Below are the code and all the weights of a small trained network. Each question names an input and a class and asks about switching units off, where a switched-off unit gives its printed mean instead of its output.

import numpy as np


def w(rows, s, z=0):
    codes = np.array(rows[::2]) - 128.0
    scale = np.full(codes.shape[1], s)
    scale[-1] = z or s
    return codes * scale


def f(y):
    return y / 2 * (1 + np.tanh(0.7978845608 * (y + 0.044715 * y**3)))


def log_softmax(a):
    a = a - a.max(-1, keepdims=True)
    return a - np.log(np.exp(a).sum(-1, keepdims=True))


def net(x, mask):
    res = np.array(x, float).reshape(1, 6) / 4 @ E
    y = f(res @ A[0][:, :-1].T + A[0][:, -1])
    res = res + np.where(mask, y, B[0][:, -1]) @ B[0][:, :-1]
    return log_softmax(res[-1] @ U[:, :-1].T + U[:, -1])


A, B = {}, {}
E = w([
[80,177,107,147,54,207,44,91,163],'x0',
[51,82,198,170,119,143,160,94,64],'x1',
[115,150,101,125,152,117,76,137,77],'x2',
[67,84,109,188,155,38,95,82,211],'x3',
[90,253,165,137,236,147,154,86,173],'x4',
[46,116,168,50,115,124,123,255,185],'x5',
],0.01)
A[0] = w([
[131,128,107,142,87,197,64,104,158,57],'N0',
[75,112,154,9,125,143,126,158,155,49],'N1',
[184,104,120,117,174,80,181,126,93,113],'N2',
[153,129,48,125,121,89,111,134,187,208],'N3',
[177,138,88,211,109,137,154,82,126,98],'N4',
[123,79,118,188,161,35,85,66,191,108],'N5',
[186,110,143,74,69,178,138,158,59,70],'N6',
[85,100,94,71,154,125,139,163,146,165],'N7',
[166,141,113,189,114,94,141,64,106,81],'N8',
[207,107,125,164,174,151,111,79,123,81],'N9',
[125,79,127,80,175,78,171,118,109,163],'N10',
[160,213,170,74,150,190,174,129,92,90],'N11',
[85,92,199,136,147,163,144,103,60,164],'N12',
[203,153,90,91,144,141,93,126,199,65],'N13',
[116,163,110,164,39,184,81,108,167,205],'N14',
[209,102,100,92,176,130,94,145,168,92],'N15',
[65,80,203,229,121,122,118,135,93,90],'N16',
[163,96,82,103,60,139,158,157,82,74],'N17',
[143,65,79,143,98,124,127,159,105,118],'N18',
[106,181,140,145,224,115,145,107,178,239],'N19',
[67,97,138,115,139,79,89,146,175,138],'N20',
[172,132,127,123,114,104,97,85,97,254],'N21',
[153,158,88,73,108,94,168,145,119,149],'N22',
[176,88,113,118,174,69,188,159,97,122],'N23',
[114,33,54,154,71,76,107,132,140,79],'N24',
],0.012,0.0025)
B[0] = w([
[2,45,215,131,161,154,171,156,31,199],'N0',
[115,192,66,82,52,81,202,236,72,218],'N1',
[30,32,201,149,139,140,146,134,48,207],'N2',
[205,21,68,188,138,167,80,147,130,201],'N3',
[187,215,148,98,38,58,215,177,51,205],'N4',
[204,100,194,32,70,97,51,59,147,252],'N5',
[179,88,130,49,96,50,90,39,229,233],'N6',
[101,144,141,133,70,74,143,163,101,187],'N7',
[145,126,108,106,55,30,174,199,165,203],'N8',
[115,180,83,115,74,43,203,179,44,194],'N9',
[118,59,180,147,129,175,174,83,67,201],'N10',
[198,137,133,32,147,92,31,33,210,238],'N11',
[221,125,23,199,132,208,116,179,161,209],'N12',
[196,88,39,196,149,223,121,169,149,194],'N13',
[2,95,227,146,179,175,93,105,27,234],'N14',
[169,85,59,197,134,234,166,136,126,184],'N15',
[211,77,22,237,80,232,96,130,150,216],'N16',
[124,173,129,176,214,64,124,89,221,205],'N17',
[84,221,72,151,225,82,167,98,165,194],'N18',
[86,177,81,127,254,99,166,63,178,231],'N19',
[162,119,142,42,39,50,114,184,171,206],'N20',
[136,151,122,57,57,151,159,144,97,182],'N21',
[135,123,113,108,98,221,114,117,77,173],'N22',
[21,111,234,150,156,175,104,116,65,224],'N23',
[100,233,88,140,226,83,177,22,191,234],'N24',
],0.0076,0.013)
U = w([
[84,225,100,145,191,82,164,54,200,171],'0',
[137,177,121,71,9,59,190,241,84,61],'1',
[176,79,161,58,57,79,43,49,179,231],'2',
[44,69,211,148,124,168,140,124,50,59],'3',
[205,82,46,218,87,214,122,151,138,2],'4',
],0.011,0.0029)

Each question gives the input, the list of numbers given to net, and the class t.
The units are the neurons (one row each of A and B). Each row of codes is followed by its name. A weight is (code - 128) times the scale printed after its matrix; where a second scale follows, it is the last column's (A, B and U).
mask holds one flag per neuron, in row order. A switched-off neuron (its flag False) gives its mean, the last column of its row in B, instead of its output. The means were averaged over made-up inputs and are rounded, as every weight is.
A unit's drop is (log p(t) with every unit on - log p(t) with that unit switched off) / (log p(t) with every unit on - log p(t) with every unit switched off).
The circuit of an input: a set's keep is (log p(t) with only the set's units on - log p(t) with every unit switched off) / (log p(t) with every unit on - log p(t) with every unit switched off). Starting from the 12 units with the biggest drops (on a tie, the unit counted first), units are removed one at a time, each time the one whose removal leaves the highest keep (on an exact tie, the one counted first), for as long as the keep stays at least 0.8.
units of the circuit, in order: the units of the circuit, biggest drop first
k most important neurons: the k neurons with the biggest drops, biggest first
drop when u is switched off: that unit's drop, to one decimal
input [5,4,-2,-2,-1,-6], class 1: units of the circuit, in order	(N4)
input [5,-6,-7,0,-4,-2], class 4: 3 most important neurons	(N13; N3; N23)
input [-3,8,-6,-8,1,-3], class 2: 2 most important neurons	(N11; N6)
input [-2,5,3,-4,2,3], class 4: 2 most important neurons	(N12; N5)
input [-7,6,1,3,-7,-3], class 0: 4 most important neurons	(N24; N18; N17; N14)
input [3,7,-7,-6,-1,5], class 4: 3 most important neurons	(N12; N5; N16)
input [-5,3,7,1,-5,-3], class 0: 2 most important neurons	(N24; N18)
input [8,7,-8,-1,-4,0], class 3: 2 most important neurons	(N14; N0)
input [7,1,-8,8,7,-4], class 2: 2 most important neurons	(N5; N24)
input [3,-5,-4,6,-2,-7], class 1: 2 most important neurons	(N4; N9)
input [-2,-6,1,-7,-2,4], class 2: 2 most important neurons	(N6; N11)
input [8,-6,-5,3,-5,6], class 3: drop when N0 is switched off	0.2
input [-7,-6,1,-4,2,-6], class 3: drop when N20 is switched off	0.1
input [4,0,-2,8,6,4], class 2: drop when N24 is switched off	0.2
input [4,6,2,2,-4,-2], class 4: units of the circuit, in order	(N16)
